Here is a tiny trained network, its code and every weight. The questions are about switching its units off for an input and a target symbol, where a switched-off unit gives its printed mean instead of its output.

import numpy as np


def w(rows, s, z=0):
    codes = np.array(rows[::2]) - 128.0
    scale = np.full(codes.shape[1], s)
    scale[-1] = z or s
    return codes * scale


def f(y):
    return y / 2 * (1 + np.tanh(0.7978845608 * (y + 0.044715 * y**3)))


def softmax(a):
    e = np.exp(a - a.max(-1, keepdims=True))
    return e / e.sum(-1, keepdims=True)


def log_softmax(a):
    a = a - a.max(-1, keepdims=True)
    return a - np.log(np.exp(a).sum(-1, keepdims=True))


def net(x, mask):
    ids = ['αβγεζλξσφψω'.index(c) for c in x.split()]
    T = len(ids)
    res = E[ids] + P[:T]
    q, k, v = (res @ M[0].T for M in (Q, K, V))
    z = softmax(np.where(np.tri(T) > 0, q @ k.T / 2**0.5, -1e9)) @ v
    res = res + np.where(mask[0], z, O[0][:, -1]) @ O[0][:, :-1]
    y = f(res @ A[0][:, :-1].T + A[0][:, -1])
    res = res + np.where(mask[1:25], y, B[0][:, -1]) @ B[0][:, :-1]
    return log_softmax(res[-1] @ U[:, :-1].T + U[:, -1])


Q, K, V, O, A, B = {}, {}, {}, {}, {}, {}
E = w([
[184,153,168,196],'α',
[101,93,156,101],'β',
[98,95,173,96],'γ',
[99,79,152,93],'ε',
[176,170,182,216],'ζ',
[94,75,158,89],'λ',
[82,59,144,78],'ξ',
[201,152,19,102],'σ',
[112,226,87,203],'φ',
[114,45,194,205],'ψ',
[192,4,197,105],'ω',
],0.013)
P = w([
[121,225,42,226],'0',
[117,145,71,180],'1',
[117,112,110,150],'2',
[124,83,153,136],'3',
[134,70,200,114],'4',
[138,47,238,101],'5',
[121,45,237,78],'6',
[113,36,255,59],'7',
],0.0048)
Q[0] = w([
[155,2,102,91],'H0',
[114,188,37,88],'H0',
],0.0066)
K[0] = w([
[253,25,93,89],'H0',
[95,224,1,81],'H0',
],0.0066)
V[0] = w([
[214,98,86,43],'H0',
[156,254,45,75],'H0',
],0.0072)
O[0] = w([
[255,88,108,50,198],'H0',
[134,166,185,56,250],'H0',
],0.0089,0.00014)
A[0] = w([
[45,147,172,69,143],'N0',
[153,106,187,143,143],'N1',
[39,172,167,199,218],'N2',
[25,54,74,141,64],'N3',
[226,197,65,105,169],'N4',
[146,82,97,147,142],'N5',
[171,161,29,199,132],'N6',
[56,7,173,65,251],'N7',
[95,78,195,194,136],'N8',
[125,86,127,118,125],'N9',
[120,113,169,33,162],'N10',
[154,116,126,97,88],'N11',
[181,64,124,149,181],'N12',
[105,156,191,165,252],'N13',
[165,193,95,151,190],'N14',
[182,171,92,182,189],'N15',
[19,120,161,123,98],'N16',
[101,53,42,156,139],'N17',
[104,147,2,124,165],'N18',
[172,89,208,162,150],'N19',
[163,104,126,94,107],'N20',
[176,133,163,155,152],'N21',
[147,145,112,85,90],'N22',
[177,107,133,60,81],'N23',
],0.0099,0.0045)
B[0] = w([
[241,74,212,160,140],'N0',
[102,160,130,92,156],'N1',
[197,37,80,101,255],'N2',
[30,109,178,190,159],'N3',
[67,83,159,120,232],'N4',
[121,144,91,146,155],'N5',
[65,253,208,59,170],'N6',
[105,217,176,184,235],'N7',
[91,102,117,97,216],'N8',
[123,175,134,146,141],'N9',
[243,145,160,215,174],'N10',
[131,110,141,190,139],'N11',
[129,141,56,131,196],'N12',
[165,103,112,51,218],'N13',
[73,128,125,81,187],'N14',
[68,181,157,31,191],'N15',
[147,26,208,203,159],'N16',
[56,201,101,172,164],'N17',
[33,147,133,51,160],'N18',
[92,151,96,73,184],'N19',
[150,104,94,180,156],'N20',
[89,169,134,109,158],'N21',
[121,88,155,159,145],'N22',
[164,84,105,213,180],'N23',
],0.0067,0.0073)
U = w([
[70,188,126,30,163],'α',
[145,50,70,80,253],'β',
[193,4,80,127,160],'γ',
[119,122,118,118,77],'ε',
[125,111,130,124,56],'ζ',
[120,120,128,126,88],'λ',
[91,156,157,128,86],'ξ',
[178,195,166,145,182],'σ',
[139,118,187,137,104],'φ',
[72,73,125,131,40],'ψ',
[113,200,54,148,129],'ω',
],0.013,0.0055)

Each question gives the input, a string of symbols that net reads in full, and the target symbol t.
The units are the heads (2 rows each of Q, K, V and O) and the neurons (one row each of A and B). Each row of codes is followed by its name. A weight is (code - 128) times the scale printed after its matrix; where a second scale follows, it is the last column's (O, A, B and U).
mask holds one flag per unit, heads first, then neurons. A switched-off unit (its flag False) gives its mean, the last column of its rows in O or B, instead of its output. The means were averaged over made-up inputs and are rounded, as every weight is.
A unit's drop is (log p(t) with every unit on - log p(t) with that unit switched off) / (log p(t) with every unit on - log p(t) with every unit switched off).
The circuit of an input: a set's keep is (log p(t) with only the set's units on - log p(t) with every unit switched off) / (log p(t) with every unit on - log p(t) with every unit switched off). Starting from the 12 units with the biggest drops (on a tie, the unit counted first), units are removed one at a time, each time the one whose removal leaves the highest keep (on an exact tie, the one counted first), for as long as the keep stays at least 0.8.
circuit, biggest first: the units of the circuit, biggest drop first
most important unit: the unit with the biggest drop
top k neurons: the k neurons with the biggest drops, biggest first
drop of u: that unit's drop, to one decimal
input ζ β ω ξ ψ α φ φ, target β: most important unit => N2
input ψ β β, target ψ: circuit, biggest first => H0, N3
input ψ ε φ, target α: circuit, biggest first => N6, N15
input σ ψ ζ ψ α, target α: top 2 neurons => N6, N15
input σ γ σ ζ ψ λ σ σ, target γ: circuit, biggest first => H0, N23, N10
input σ ψ φ ξ σ ε σ λ, target σ: circuit, biggest first => N7, N10
input φ ψ ψ γ, target ψ: circuit, biggest first => H0, N3
input ψ ψ ξ, target ψ: top 2 neurons => N3, N16
input ω ψ φ, target α: top 3 neurons => N6, N15, N18
input ξ λ ξ φ ζ σ, target α: top 3 neurons => N2, N6, N18
input β φ γ ω ψ, target ω: top 2 neurons => N17, N12
input λ φ σ φ σ φ φ, target γ: top 2 neurons => N2, N7
input ω σ ω, target ω: drop of N17 => 0.1
input β β φ φ φ ζ φ λ, target φ: drop of N0 => 0.2
input σ ζ λ σ ω λ, target ω: drop of N1 => 0.0
input ζ φ ξ φ γ, target φ: most important unit => N7
input β φ α ζ β α, target β: drop of N7 => 0.5
